Small tables with named rows and columns. After each table, cells are looked up by row and column.

pag:
	pak	nim	rosupi	durab	vepitis	rona	loruru	vif
bul	2.5	6.1	5.1	-3.8	2.8	1.0	0.7	1.2
vilaka	4.2	5.8	6.8	-6.2	4.9	2.5	3.6	-0.2
nadil	-1.8	9.3	4.9	-2.7	-5.3	1.9	-4.7	1.4
kur	3.5	6.1	7.3	-7.2	5.0	1.5	4.0	-0.2
terimim	-1.4	2.6	6.6	-3.0	-2.3	4.0	-3.1	-2.6
ger	1.3	3.3	6.8	-5.8	1.8	2.7	0.5	-1.1
miv	4.6	4.2	1.9	1.5	-0.5	-1.7	3.8	-0.2
miseku	5.5	4.0	2.6	1.3	-0.3	-2.9	2.9	0.2
noriru	-0.2	5.0	6.7	-4.4	-2.5	4.2	-1.3	0.2
redinin	-0.2	-4.1	-1.8	4.3	-1.0	-0.5	-0.4	-0.6
fafegu	3.3	4.8	4.8	-6.0	4.5	0.7	2.3	0.0

rona of fafegu = 0.7
pak of miv = 4.6
nim of miv = 4.2
loruru of nadil = -4.7
rona of nadil = 1.9
vif of redinin = -0.6
pak of ger = 1.3
vepitis of miv = -0.5
nim of nadil = 9.3
pak of fafegu = 3.3
durab of miseku = 1.3
nim of ger = 3.3
rosupi of miseku = 2.6
pak of bul = 2.5
Row with the largest durab: redinin

zemimu
|  | gadu | rurit | rabur | zub | nok | mazego |
|---|---|---|---|---|---|---|
| rut | -179 | -802 | 682 | -370 | -415 | 505 |
| riteso | -272 | 104 | 232 | -132 | -237 | 7 |
| namanaf | 348 | -427 | -16 | 178 | 92 | 300 |
| lugim | 236 | -574 | 884 | -453 | -16 | 424 |
| pogul | 202 | -498 | -77 | 261 | -571 | -261 |
| gol | -325 | 498 | 269 | 201 | -342 | 145 |
| vug | 208 | 0 | 152 | 136 | 408 | 462 |
| nas | 212 | -853 | 250 | -604 | 104 | 571 |

What is the rurit of lugim in zemimu?
-574
What is the zub of vug in zemimu?
136
What is the rabur of riteso in zemimu?
232
What is the mazego of rut in zemimu?
505
What is the mazego of nas in zemimu?
571
What is the mazego of vug in zemimu?
462
What is the rabur of vug in zemimu?
152
What is the gadu of vug in zemimu?
208
What is the rurit of rut in zemimu?
-802
What is the mazego of pogul in zemimu?
-261
What is the gadu of rut in zemimu?
-179
What is the zub of gol in zemimu?
201
What is the rurit of pogul in zemimu?
-498
What is the mazego of lugim in zemimu?
424
What is the mazego of riteso in zemimu?
7
What is the gadu of nas in zemimu?
212
What is the zub of namanaf in zemimu?
178
What is the rabur of pogul in zemimu?
-77
What is the gadu of lugim in zemimu?
236
Row with the largest rabur: lugim

febapit =
        nute  zelute  rukosap  toz  zirude
lud       17      24       14   20      46
dumud     14       5        7    7      46
dip       25      52       23   38      52
punobe    64      48       68   58      30
ralis     34      82       26   55      61
tus       76      65       75   69      41
lod       72      78       64   70      50
talo      69      61       57   58      47
donud     61      10       41   24      42

ralis, zelute: 82
ralis, zirude: 61
dumud, toz: 7
dip, rukosap: 23
talo, zirude: 47
dip, toz: 38

sufub:
          mem   bib  zipugad  gotekam  mazabog  miki  fidut  nafira  sobu
selifuz   0.0  -0.2      0.5     -0.1     -0.1   0.2   -0.1    -0.1  -0.1
pedum    -0.1   0.0     -0.7      0.0      0.0  -0.3   -0.1     0.0   0.0
mikinu   -0.2   0.0     -0.4     -0.1      0.0  -0.1    0.0    -0.2  -0.1
mufod     0.0  -0.2      0.5     -0.1     -0.1   0.1   -0.1    -0.1  -0.1
ket      -0.3   0.1     -0.7     -0.1      0.0  -0.3    0.0    -0.1  -0.1
zoruv    -0.2   0.0     -0.7     -0.1      0.0  -0.4   -0.1     0.0  -0.1

What is the fidut of pedum in sufub? -0.1
What is the mazabog of pedum in sufub? 0.0
What is the nafira of pedum in sufub? 0.0
What is the sobu of mikinu in sufub? -0.1
What is the fidut of mikinu in sufub? 0.0
What is the zipugad of mikinu in sufub? -0.4
What is the miki of ket in sufub? -0.3
What is the sobu of selifuz in sufub? -0.1
What is the mem of zoruv in sufub? -0.2
What is the fidut of selifuz in sufub? -0.1
What is the mazabog of zoruv in sufub? 0.0
What is the gotekam of zoruv in sufub? -0.1
What is the gotekam of pedum in sufub? 0.0
What is the nafira of mikinu in sufub? -0.2
What is the mem of selifuz in sufub? 0.0

gadis:
columns: fepufe, lamuma, vanema, ripilis
sololu: [70175, 37518, 68352, 51305]
nudupug: [46926, 11591, 35558, 10767]
fipi: [58380, 69879, 71647, 48187]
laduvig: [21176, 47429, 29282, 57604]
bub: [12919, 33559, 72604, 3568]
lodegi: [74862, 31769, 33537, 87968]

lodegi, ripilis: 87968
laduvig, ripilis: 57604
sololu, vanema: 68352
laduvig, fepufe: 21176
fipi, vanema: 71647
sololu, ripilis: 51305
sololu, lamuma: 37518
bub, fepufe: 12919
bub, vanema: 72604
fipi, fepufe: 58380
bub, ripilis: 3568
bub, lamuma: 33559
fipi, ripilis: 48187
lodegi, fepufe: 74862
nudupug, lamuma: 11591

Table punazam
         tepuvot  sakul   gad
ker         0.92   0.41  0.12
vol         0.25   0.36  0.53
dur         0.41   0.21  0.06
dutomi      0.36   0.38  0.52
nezevog     0.15   0.30  0.41
lorep       0.20   0.27  0.47
suro        0.27   0.27  0.24

gad of dutomi is 0.52
gad of dur is 0.06
gad of nezevog is 0.41
sakul of nezevog is 0.30
tepuvot of ker is 0.92
tepuvot of nezevog is 0.15
sakul of suro is 0.27
sakul of dur is 0.21
gad of suro is 0.24
sakul of ker is 0.41
tepuvot of suro is 0.27
tepuvot of dutomi is 0.36
gad of lorep is 0.47
sakul of lorep is 0.27
tepuvot of dur is 0.41
tepuvot of vol is 0.25
sakul of vol is 0.36
tepuvot of lorep is 0.20

podarug =
	bir	bovodat	gogiro	tekugi	vune	gofumi	sal
zuvot	2.4	3.4	2.7	3.1	4.1	4.2	2.7
digom	6.6	3.0	6.9	4.9	2.0	1.9	6.0
nur	5.3	8.2	5.9	7.1	3.7	3.7	6.3

What is the gogiro of digom in podarug? 6.9
What is the bovodat of zuvot in podarug? 3.4
What is the gofumi of digom in podarug? 1.9
What is the bir of nur in podarug? 5.3
What is the gofumi of zuvot in podarug? 4.2
What is the vune of digom in podarug? 2.0
What is the tekugi of zuvot in podarug? 3.1
What is the bir of digom in podarug? 6.6
What is the bovodat of digom in podarug? 3.0
What is the gogiro of nur in podarug? 5.9
What is the tekugi of digom in podarug? 4.9
What is the sal of nur in podarug? 6.3
What is the bir of zuvot in podarug? 2.4
What is the gogiro of zuvot in podarug? 2.7
What is the gofumi of nur in podarug? 3.7
Row with the largest tekugi: nur

